[-24 -15  -4  12  15 -10  11  -7  14  39   5   2 -16 -16 -11  -9  23  -7
   9   4   5   5 -16  10 -13  21  -9  -2  -4  -4 -14  -8  11]
ladi
[-76 -13 -19  -5 -11 -28   6  -1  10  49   4   2  -2 -34 -46  11  16   8
  27  -1   9  24  -3  20 -50  57   0  -5  26 -29  -4 -15  52]
fikam
[ 14 -15 -28 -21 -26  40   3  24  14 -56  -6   7  45   7  13  -1 -30 -24
  13  42  22  10 -19  12  17 -20  -9 -14 -56 -34  10 -22  23]
fikam
[  8 -10 -17  -6   4  -3   4  -7   4  24  17  27   7   0   1 -30 -26 -17
   3  24   5 -20 -22  12   9 -37  -6  12 -33  -8 -19   1 -11]
zuti
[ 14 -16 -18  -1  23  19 -17 -16   0  15  26  -3 -14  32   9 -33  -9 -11
 -11   4  22 -55 -36  -7  39 -22 -10   5 -17  10 -19   2 -53]
vumo
[-58   5  14  32  33 -30  53 -11  -3  45  18  37 -30 -19  -8 -16  13 -17
 -34 -32 -21   4  -5 -11 -48 -17  24  25   5  29 -18  24 -15]
fikam
[ 73   2  38 -64  10  25  -8 -11   1 -54 -49  28  -7 -67  -5 -14  66 -21
  58 -15 -21  56  16   2  21  49   6 -40   6  11   6  -9  68]
deme
[  6 -32 -50  13   8  30 -36  -9  11  -3  45 -14  32  68  30 -51 -59  -9
  -4  51  41 -72 -55   3  49 -58 -34   7 -69 -18  -5 -10 -58]
numu
[-45  20  15  22 -21 -23  -4  18 -21 -12  -6 -33  20  31  -2  49 -26  24
 -18 -18 -13  14  44  -4 -46 -12   2  -8  26 -14  24 -14   8]
numu
[-21  10  46  -9  18 -16  -6 -26  -8   9  -1 -31 -37   5 -40  -6  31  33
   3 -53 -18 -33  28 -35   8  60  21  -7  49  13  26   3   0]
ladi
[-40  -2  -2 -11 -21  11   6  30   3 -29 -18 -25  31  -5  -2  43 -11 -11
  12  17  10  41  -4  13 -38  29 -14 -22  -7 -43   8 -37  49]
vumo
[-53 -17  11  -2   3  -3  36   7   3  -5  14  15   1   5  -4 -15  -2 -24
   6 -17   1 -25 -14 -26 -19  22  35   8  -9 -19  23  -4  16]
laso
[ 38   5   0  -1   4 -11   2   3  -7   9 -18  19 -16 -24  13  14   8  -3
  -1  13  -8  27   1  21  -4 -29 -20   0  -7  10 -28  11   7]
dufa
[ 21  24  48   8  20  19 -22 -16  -9 -64 -23 -58 -31  32  17  10  64   4
 -21 -42  -5   7  36 -30  21  37 -15 -38  26  25  12   1 -12]
pul
[ -7  -6  30 -17  36 -12  15 -30  -2  32  -3  11 -45 -28 -18 -28  71  -7
  11 -46 -10   3  11 -13 -11  39  12  -4  28  24 -11  19  18]
pul
[-17 -10 -25  -2 -11  -2 -24  -2  10  26  19  -3   9  20  -9   5 -28  11
  10  18  15 -32  -7   2   9 -13   0   5  -5 -17  -1  -7  -3]
riv
[ 36  -1 -16  22  22   2   2 -11  11  10  -6  26  -9 -11  35 -10  11 -31
  -5  28   9  16 -24  12   7 -39 -27  10 -31  13 -39  10 -19]
laso
[  5   1  -7  -4 -15  -4 -16   8   2   0 -12 -12  11  -5  -5  23  -2  10
   8  15  12  12  18  12   2   3 -11  -8  19 -12   2 -10  17]
sadel
[ 95  22  33 -21  22  34 -34 -13   0 -58 -45 -18 -23 -12  29  -3  58   2
  13  -4   3  32  22  -2  65  23 -28 -37  14  39 -11   5 -11]
sadel
[-42  -4  -3  -2  25 -33  10 -18  13  79   1  26 -33 -43 -16  -6  35 -10
  19  -6  -1  32 -15  18 -44  21 -10   9   6   3 -38   5  37]
riv
[ 23  35  57   3   5  19 -37   6 -14 -91 -44 -73 -17  20  29  30  57  16
  -2 -26   3  40  50  -9  32  75 -32 -67  46  36  22 -18  -7]
sadel
[-10 -13 -13 -37 -26   1  17  19   0  -8  -1  20  44 -22 -12   9 -47   5
  29  32   5   5   7  11  -3  -8  18   9  -5 -29  24 -13  39]
sadel
[ 26  21  42 -41   7  -3  17 -10  -8  -5 -32  45  -1 -59  -7   6  15   5
  28 -29 -28  45  25   6  -6  24  19  -3  14  35   2  21  37]
pupo
[-29 -13 -11  40  34 -11   9 -15  23  62  16  -1 -35   0   5 -20  34 -25
 -25   4  16   2 -36  11 -21 -12 -40   8 -25  -2 -41  -1  -8]
ladi
[ 19  -4   5   7  37  16  -1 -25   5 -10   7  12 -32  10  12 -46  27 -14
 -11 -12   5 -23 -24 -13  36  -3  -3  -1 -18  34 -20  18 -44]
fikam
[ 69  19   5  19   2  27 -26  10   2 -66 -36 -22   3   8  56  23  13 -16
 -18  33   3  48  -4  14  25 -32 -51 -30 -37   8 -21  -7  -8]
dufa
[-15 -28 -40 -16 -10   8  26  17   8  21  36  35  22  -5   1 -17 -45 -40
   6  40   8 -29 -31  12  -4 -53   4  19 -48 -28  -2  -4   9]
deme
[ 59  28  29   3  30 -10 -15 -31 -28   0 -13  14 -25   1  16 -13   3  27
  -9 -24 -27  -5  33  -6  21 -45  -4   6  26  61 -15  32 -48]
numu
[-37 -14  26 -32  -2  35  42  12   2 -71  11   7  29  14  -5 -34 -25 -16
   7 -18  -8 -30 -14 -45   9  20  47  -3 -36 -19  53  -6  15]
fikam
[-108  -36  -47    0  -25   -1    2   15   25   16   47  -28   29   43
  -31   -5  -46   -9    3   23   40  -39  -43  -13  -23   21   12   12
  -39  -87   27  -30   20]
fikam
[ -6 -17 -32 -14 -20   1  28  20  12  31  10  62  51 -35  10  10 -61 -12
  21  42   4  20 -18  40 -18 -45   3  21 -41 -14 -10   4  27]
pupo
[-37  -8   1   9 -13  11  24  25  -3 -43  10  -3  43  38  24   3 -57  -8
 -11  11  -4 -11  -8 -12 -16 -42  10   5 -43 -28  27 -13  -1]
numu
[ 73   5 -10   3   4  29 -25  -3   3 -40 -11  -3  14  14  39  -7 -16  -3
  -7  38  15  -4  -4   8  58 -51 -30  -6 -24  17 -12   4 -36]
sadel
[-40   7   5  12  -1  12  11  10   8 -33  -6 -21   6   8   5  10  11 -21
 -16   0   6  26  -7  -5 -26  17 -13 -17 -21 -18   5 -17  19]
fikam
[-31   7 -18  16 -17 -33  -9   1 -15  40  24  -3  -2   2 -22  34 -30  15
  -9   8 -17 -18  27  13 -26 -23   6   9  38  -2   7  -2 -10]
deme
[ 24  36  28  34   2   3  -4   8 -12 -45 -16 -18  -5  34  29  21   1 -10
 -45 -12 -17  13  30 -12   5 -38  -8 -15  -4  19  -7  -1 -33]
zuti
[ 43   1  -4 -11   5 -30  -8 -22 -10  60  -8  31 -13 -43 -29   8  -2  40
  27   7 -18   1  30  26   6 -13   4  17  42  29 -18  16  -2]
ladi
[-91  17  19  30  -2 -50  19   0 -11  49  13  -3 -11   1 -22  38 -13  26
 -17 -31 -29   2  30  -8 -66   9  30  13  48   6  10   0  10]
riv
[-23 -28 -51   6 -36  -2  -7  22   8  18  36  13  50  31  -5  -2 -82  -3
   6  58  21 -48 -26  24   5 -49   2  15 -40 -48   2 -22 -14]
zuti
[ -2  -6  12 -45 -44  50   0  33   8 -93  -8  -9  69  20   5  14 -53  -4
  28   9  13 -13  -1 -19  31  23  29 -22 -37 -37  59 -21  34]
pupo
[-60   3  -9  52 -31  -1  21  44   0 -49  10 -34  35  52  35  48 -58 -13
 -48  27   0   3  -9  -1 -36 -37  -8  -4 -40 -41  22 -27  -4]
dufa
[ 19   1  -1   1  14 -21 -25 -26   4  63  -9  -5 -37 -26 -30   3  45  19
  16  -8   5   6  12  18   0  23 -25  -4  35  11 -28   3   8]
ladi
[  70    8   39  -20    8   38   17   24  -13 -114  -47   -1   11    3
   51    2   10  -20    5   11  -24   36    5   -3   32   -7   -4  -28
  -41   22    8   -1    7]
dufa
[-45  12  -7  13 -28 -23  11  27   0   9 -11   7  31 -10   2  62 -38  16
   4  22 -16  45  29  22 -49 -17   6   3  10 -19   4 -16  41]
riv
[-30 -10   9 -23  -3  -4  14  -6  -1  -4   3 -11   3  -5 -16   1   7   3
  16 -12  -3  -4  11  -7 -17  29  13  -4   9 -19  19  -5  32]
pul
[ 25  21  52   5  33  14  19 -10  -4 -60 -31  -3 -24  -5  31  -9  48 -22
  -4 -33 -21  24  12 -34  11  27  11 -17   3  31   6   9  -3]
laso
[-44 -11 -27  29   2 -39  -6 -13 -15  62  41   9   4  33 -12 -10 -53  28
 -11   3  -2 -54  -1   5 -18 -48  10  31  13   4  -2  10 -47]
numu
[-25 -27 -43  -3 -36  27  25  36  19 -31  18  17  64  12  24   6 -73 -33
  17  61  28 -16 -35   9  -3 -30  -1   8 -63 -61  20 -28  23]
laso
[ 32  13  18  -9  12  26 -32 -16   6 -23  -7 -13 -10  14  13  -9  23  -4
  -3 -15  14  -5  -5  -7  38  17 -20 -21 -10  21  -6   7 -17]
pupo
[-57  -5   7 -15  12 -20  -4 -16  -3  43   7 -18 -25 -15 -39   0  23   8
  15 -26   5  -8  -9  -6 -27  62   3  -5  38 -11  -3  -9  18]
vumo
[-40   4  13  -6 -37  23  15  46   0 -67 -17 -35  51  15  -1  59 -29  -7
  -1   3   4  25  11 -14 -33  25  17 -26  -5 -47  39 -41  40]
vumo
[ -1  -7  -8 -21 -24  38  -1  15  -1 -71   8 -14  38  39   1  -7 -45  -2
  -1  14   9 -38  -3 -21  33 -13  21  -8 -31 -24  39 -14  -6]
fikam
[-20  15  25  -2 -13  -4  10  22  -9 -39 -21 -17   5 -16  -4  43  15  -6
   5  -7 -27  41  36   4 -32  28   1 -28  26  -5  19 -16  40]
deme
[-73 -35 -54  -5 -45  -5 -28  10  17  27  40 -43  39  38 -37  25 -51  15
  13  41  45 -53 -18  11 -19  11 -11   7  -8 -86  22 -31  25]
pul
[-28   4   3 -12 -38   0  -5  28   5 -30 -16 -25  37  -1 -15  38 -20   1
  19  19   2  32  17  10 -29  28  -6 -24  -6 -54  19 -36  54]
zuti
[ -5   0   8  30  34   5  -5 -16   1   4  22 -16 -31  40  23 -34  14 -16
 -44 -15  14 -47 -16 -24  32 -26  -9   5  -5  28 -10  14 -60]
sadel
[-19 -13  -8  11   1   0  28  11   1  -3  22  17  18  15  17 -14 -43  -9
 -15  14   2 -32  -9  -7  10 -39  18  18 -16   3  11   5 -24]
sadel
[-106  -19  -23   33  -17  -33    7   22   19   66   22  -17   11   -5
  -30   37  -10   -7  -17   20   30    2  -22   21  -74   13  -15   11
   12  -54  -10  -27   34]
sadel
[ 22  -3   5 -10  19  14 -14 -16  11   2  -5  15 -10 -11  15 -23  19  -8
  18  -1  11   5 -24  11  31  18 -15  -9 -17  25 -20  13 -12]
pupo
[-21  -6  35 -17  14 -18  42  -3  -4  26  -9  28 -16 -41 -28  -8  22   0
  13 -33 -23   5  15  -9 -27  23  30   6  20  13   8   6  33]
ladi
[ -8   0 -30  23 -19 -14 -30  -5  -5  13  24 -19  13  41  -3  21 -40  16
 -10  18  15 -47  11  -6  11 -23   5  10  14 -17  13  -7 -33]
laso
[-23  10  24  25   2   3   5   5   2 -20  -2 -36 -11  31   1  18  10   1
 -29 -20  -4  -9  13 -21  -5   5   1 -10   4  -6  15 -12  -6]
ladi
[ 38   6 -13  -3   4  21   9  -3  -1 -28  -1  28  13   0  20 -13 -26 -13
 -12  23  -2   0  -7   5  21 -56  -5  10 -37  14 -11  10 -21]
fikam
[-43 -24 -22 -28 -23  12  16  24   6  -1   9   2  40  -7 -12  11 -42 -14
  26  27  16  -3 -28  12 -22  12   5  -2 -23 -48  13 -30  38]
vumo
[ -3  22   5  11 -24  -2 -24   3 -11 -21   2 -16  26  27   3  38 -49  29
 -14   1  -5 -16  26   3  10 -13   4  -2  17  11  18   2 -24]
pupo
[ -8   2   6  31  22  -4  -3  -3   9   7  -5 -12 -21   2  22  -2  32 -11
 -17   2  10  18  -7   7   2   4 -26 -10   5  16 -22   0 -15]
sadel
[  6   4  -9  27  -2  -9   7  -1 -10  -7  13  17   9  22  23   9 -40   4
 -15  14 -10 -30   7  -6  12 -44  20  19   2  13   6   8 -45]
laso
[ 66  26  25   7  24   2 -32 -31 -16 -31 -21  -9 -34   7  19  -3  35  17
   7 -17 -13  -8  30 -16  49  20   2 -15  41  53  -4  17 -46]
laso
[-37 -18  -6 -29 -20   9  11  16   6 -18  14   8  38  13  -8  -2 -58   4
  27  18   0 -33 -12 -14   1  -4  34  10 -25 -33  31 -11  23]
riv
[ 28   1  12 -18 -13  17  26  19 -10 -48 -16  15  30  -7  21  22 -16  -6
   3   9 -13  21  31   4  -1 -36  12  -4 -13   1  15   2  21]
pul
[ 75  36  23  32  38 -19   3 -33 -21  31 -23  40 -43 -35  26   2  44  -5
 -22 -21 -27  24  32   7  -2 -46 -13   9  36  78 -47  34 -39]
laso
[ 60 -26 -40 -12 -27  30 -30  17  -1 -31  11  12  46  41  30 -15 -75  13
  26  51  20 -58 -19  11  64 -79  -9   9 -47 -14   5  11 -48]
numu
[ 73   2  27 -40  14  10   7 -19 -28 -32  11  25 -18  13   2 -38 -35  28
   3 -18 -28 -73  11 -30  73 -36  36  18   0  45  22  35 -55]
dufa
